Below are the code and all the weights of a small trained network. Each question names an input and a class and asks about switching units off, where a switched-off unit gives its printed mean instead of its output.

import numpy as np


def w(rows, s, z=0):
    codes = np.array(rows[::2]) - 128.0
    scale = np.full(codes.shape[1], s)
    scale[-1] = z or s
    return codes * scale


def f(y):
    return np.maximum(y, 0)


def log_softmax(a):
    a = a - a.max(-1, keepdims=True)
    return a - np.log(np.exp(a).sum(-1, keepdims=True))


def net(x, mask):
    res = np.array(x, float).reshape(1, 6) / 4 @ E
    y = f(res @ A[0][:, :-1].T + A[0][:, -1])
    res = res + np.where(mask, y, B[0][:, -1]) @ B[0][:, :-1]
    return log_softmax(res[-1] @ U[:, :-1].T + U[:, -1])


A, B = {}, {}
E = w([
[179,31,181,72],'x0',
[133,128,128,130],'x1',
[55,68,178,232],'x2',
[126,128,130,129],'x3',
[198,157,213,200],'x4',
[254,86,85,197],'x5',
],0.0061)
A[0] = w([
[96,160,24,181,71],'neuron 1',
[70,45,31,109,35],'neuron 2',
[81,131,175,63,63],'neuron 3',
[154,170,110,40,83],'neuron 4',
[194,54,32,176,3],'neuron 5',
[51,39,120,191,23],'neuron 6',
[145,9,134,72,26],'neuron 7',
],0.015,0.0055)
B[0] = w([
[167,193,197,45,242],'neuron 1',
[129,59,191,234,247],'neuron 2',
[63,154,118,153,241],'neuron 3',
[170,128,44,175,253],'neuron 4',
[28,131,78,188,248],'neuron 5',
[185,158,2,115,250],'neuron 6',
[173,235,183,58,253],'neuron 7',
],0.022,0.0046)
U = w([
[2,196,93,135,115],'0',
[224,143,33,138,13],'1',
[156,247,189,105,25],'2',
[147,152,133,150,254],'3',
[184,116,175,213,202],'4',
[138,154,117,134,220],'5',
[100,53,107,45,98],'6',
],0.0097,0.0092)

Each question gives the input, the list of numbers given to net, and the class t.
The units are the neurons (one row each of A and B). Each row of codes is followed by its name. A weight is (code - 128) times the scale printed after its matrix; where a second scale follows, it is the last column's (A, B and U).
mask holds one flag per neuron, in row order. A switched-off neuron (its flag False) gives its mean, the last column of its row in B, instead of its output. The means were averaged over made-up inputs and are rounded, as every weight is.
A unit's drop is (log p(t) with every unit on - log p(t) with that unit switched off) / (log p(t) with every unit on - log p(t) with every unit switched off).
The circuit of an input: a set's keep is (log p(t) with only the set's units on - log p(t) with every unit switched off) / (log p(t) with every unit on - log p(t) with every unit switched off). Starting from all 7 units, units are removed one at a time, each time the one whose removal leaves the highest keep (on an exact tie, the one counted first), for as long as the keep stays at least 0.8.
circuit, biggest first: the units of the circuit, biggest drop first
most important unit: the unit with the biggest drop
top k neurons: the k neurons with the biggest drops, biggest first
drop of u: that unit's drop, to one decimal
input [-8,-4,6,-7,2,-5], class 2: most important unit => neuron 1
input [7,4,3,7,-5,4], class 2: top 2 neurons => [neuron 7; neuron 4]
input [-7,7,6,7,2,5], class 2: top 2 neurons => [neuron 1; neuron 4]
input [-3,-1,8,1,-7,5], class 1: top 2 neurons => [neuron 6; neuron 3]
input [6,-5,-7,4,1,-6], class 1: top 3 neurons => [neuron 4; neuron 5; neuron 1]
input [-6,4,2,-3,2,-3], class 2: circuit, biggest first => [neuron 1; neuron 5]
input [-1,-6,8,6,-1,-6], class 1: top 2 neurons => [neuron 6; neuron 5]
input [6,5,3,3,-1,2], class 2: top 2 neurons => [neuron 7; neuron 4]
input [-5,-5,-1,1,-6,-1], class 4: top 3 neurons => [neuron 2; neuron 7; neuron 6]
input [4,1,-2,2,-2,4], class 0: top 2 neurons => [neuron 5; neuron 1]
input [-2,3,-2,-3,8,8], class 0: top 2 neurons => [neuron 5; neuron 2]
input [-6,-3,-6,5,0,-3], class 1: top 2 neurons => [neuron 4; neuron 7]
input [1,3,-5,3,-6,3], class 4: top 2 neurons => [neuron 2; neuron 6]
input [-7,5,-7,-3,2,-6], class 1: circuit, biggest first => [neuron 4]
input [1,5,8,1,-5,6], class 1: top 2 neurons => [neuron 6; neuron 3]
input [-8,8,8,2,-6,-4], class 1: top 2 neurons => [neuron 6; neuron 7]
input [6,-3,-3,-1,-8,-4], class 4: top 3 neurons => [neuron 2; neuron 4; neuron 1]
input [6,6,3,5,-4,-4], class 2: top 3 neurons => [neuron 7; neuron 5; neuron 4]
input [5,5,6,0,3,3], class 1: drop of neuron 4 => -0.1
input [5,5,-8,-3,1,-4], class 1: drop of neuron 4 => 1.9
input [-7,-5,-2,-4,-3,-5], class 2: circuit, biggest first => [neuron 1]
input [7,-7,-3,-5,0,3], class 2: drop of neuron 7 => 1.4
input [-3,-2,2,-3,-1,5], class 0: drop of neuron 4 => 0.1
